Here is a tiny trained network, its code and every weight. The questions are about switching its units off for an input and a class, where a switched-off unit gives its printed mean instead of its output.

import numpy as np


def w(rows, s, z=0):
    codes = np.array(rows[::2]) - 128.0
    scale = np.full(codes.shape[1], s)
    scale[-1] = z or s
    return codes * scale


def f(y):
    return y / 2 * (1 + np.tanh(0.7978845608 * (y + 0.044715 * y**3)))


def log_softmax(a):
    a = a - a.max(-1, keepdims=True)
    return a - np.log(np.exp(a).sum(-1, keepdims=True))


def net(x, mask):
    res = np.array(x, float).reshape(1, 6) / 4 @ E
    y = f(res @ A[0][:, :-1].T + A[0][:, -1])
    res = res + np.where(mask, y, B[0][:, -1]) @ B[0][:, :-1]
    return log_softmax(res[-1] @ U[:, :-1].T + U[:, -1])


A, B = {}, {}
E = w([
[133,117,125,123,123,113],'x0',
[126,162,120,35,45,113],'x1',
[224,233,58,162,118,156],'x2',
[57,216,163,255,45,91],'x3',
[73,37,28,141,64,140],'x4',
[121,138,132,133,129,144],'x5',
],0.0084)
A[0] = w([
[140,112,111,86,182,127,66],'N0',
[189,137,59,149,103,134,114],'N1',
[95,99,172,90,148,77,120],'N2',
[138,98,167,119,126,100,255],'N3',
[144,94,102,88,160,187,27],'N4',
[102,81,98,147,160,100,72],'N5',
[114,71,109,137,50,111,244],'N6',
[109,179,162,50,72,191,241],'N7',
[226,176,85,141,84,93,58],'N8',
[141,115,122,71,131,120,142],'N9',
[181,107,153,92,145,121,101],'N10',
[149,104,120,80,150,190,56],'N11',
[100,87,142,169,206,108,122],'N12',
[198,153,96,144,140,124,67],'N13',
[86,90,50,132,105,151,186],'N14',
[104,106,131,79,171,136,66],'N15',
[117,106,116,203,249,159,171],'N16',
[168,194,246,107,177,48,165],'N17',
[108,80,190,122,117,131,66],'N18',
[51,138,190,137,101,89,118],'N19',
[201,184,75,156,159,172,107],'N20',
],0.012,0.0049)
B[0] = w([
[99,207,130,160,108,79,175],'N0',
[75,115,119,105,170,139,179],'N1',
[78,109,39,54,134,120,179],'N2',
[176,94,52,126,141,128,185],'N3',
[118,245,178,178,82,130,180],'N4',
[94,114,128,130,123,111,161],'N5',
[145,133,134,175,174,111,222],'N6',
[220,14,96,170,102,71,208],'N7',
[63,109,110,126,124,138,188],'N8',
[123,144,69,159,108,82,172],'N9',
[108,169,159,181,145,97,173],'N10',
[84,225,160,211,108,126,179],'N11',
[153,120,96,115,94,144,190],'N12',
[49,60,141,76,105,122,167],'N13',
[141,96,228,162,254,115,216],'N14',
[95,211,100,110,89,154,164],'N15',
[177,51,88,144,55,77,235],'N16',
[102,110,163,158,207,92,245],'N17',
[91,127,97,67,124,204,161],'N18',
[76,164,87,166,102,178,197],'N19',
[81,92,57,100,125,151,212],'N20',
],0.0081,0.011)
U = w([
[48,103,68,64,156,159,71],'0',
[106,217,150,221,85,106,93],'1',
[182,96,107,145,169,97,254],'2',
[164,95,181,147,255,92,97],'3',
[189,105,94,148,166,115,233],'4',
[227,53,105,150,63,65,85],'5',
[231,98,212,33,137,168,60],'6',
],0.0086,0.0053)

Each question gives the input, the list of numbers given to net, and the class t.
The units are the neurons (one row each of A and B). Each row of codes is followed by its name. A weight is (code - 128) times the scale printed after its matrix; where a second scale follows, it is the last column's (A, B and U).
mask holds one flag per neuron, in row order. A switched-off neuron (its flag False) gives its mean, the last column of its row in B, instead of its output. The means were averaged over made-up inputs and are rounded, as every weight is.
A unit's drop is (log p(t) with every unit on - log p(t) with that unit switched off) / (log p(t) with every unit on - log p(t) with every unit switched off).
The circuit of an input: a set's keep is (log p(t) with only the set's units on - log p(t) with every unit switched off) / (log p(t) with every unit on - log p(t) with every unit switched off). Starting from the 12 units with the biggest drops (on a tie, the unit counted first), units are removed one at a time, each time the one whose removal leaves the highest keep (on an exact tie, the one counted first), for as long as the keep stays at least 0.8.
circuit, biggest first: the units of the circuit, biggest drop first
most important unit: the unit with the biggest drop
k most important neurons: the k neurons with the biggest drops, biggest first
input [-2,-8,-8,2,-2,1], class 0: circuit, biggest first -> [N18 N2]
input [3,4,1,5,-7,4], class 3: circuit, biggest first -> [N17]
input [-8,5,8,6,-7,2], class 0: circuit, biggest first -> [N20 N8 N13]
input [7,-1,-7,7,8,-1], class 3: 3 most important neurons -> [N14 N6 N20]
input [-2,-4,0,-3,-3,3], class 5: 2 most important neurons -> [N16 N14]
input [-8,-5,-4,-8,1,-5], class 1: 2 most important neurons -> [N4 N11]
input [-2,0,-7,1,-6,1], class 0: circuit, biggest first -> [N2 N18]
input [-3,8,-1,-7,-4,6], class 5: 2 most important neurons -> [N7 N19]
input [-5,0,4,-7,7,5], class 1: circuit, biggest first -> [N4 N11]
input [3,5,-7,3,8,2], class 3: 3 most important neurons -> [N14 N6 N20]
input [-2,0,8,-4,-8,0], class 0: circuit, biggest first -> [N20 N13]
input [2,-5,8,-3,-4,-3], class 0: circuit, biggest first -> [N20 N13]
input [2,4,5,-3,-4,0], class 0: circuit, biggest first -> [N20 N8]
input [1,-8,4,-4,-4,-2], class 5: most important unit -> N16
input [2,2,3,-6,-6,-2], class 1: circuit, biggest first -> [N11 N0 N10]
input [6,4,-6,-3,7,-6], class 3: 2 most important neurons -> [N14 N6]
input [-4,-6,4,-1,2,-5], class 5: 2 most important neurons -> [N16 N17]
input [7,6,-5,4,-6,1], class 4: 2 most important neurons -> [N7 N14]
input [8,8,7,7,3,-5], class 4: 2 most important neurons -> [N7 N16]
input [-2,-1,-4,6,8,0], class 3: most important unit -> N14
input [5,6,5,-7,8,-4], class 3: 2 most important neurons -> [N14 N1]
input [7,5,7,-5,-5,-7], class 0: 3 most important neurons -> [N20 N8 N13]
input [-2,8,-6,4,-2,3], class 5: 2 most important neurons -> [N7 N14]
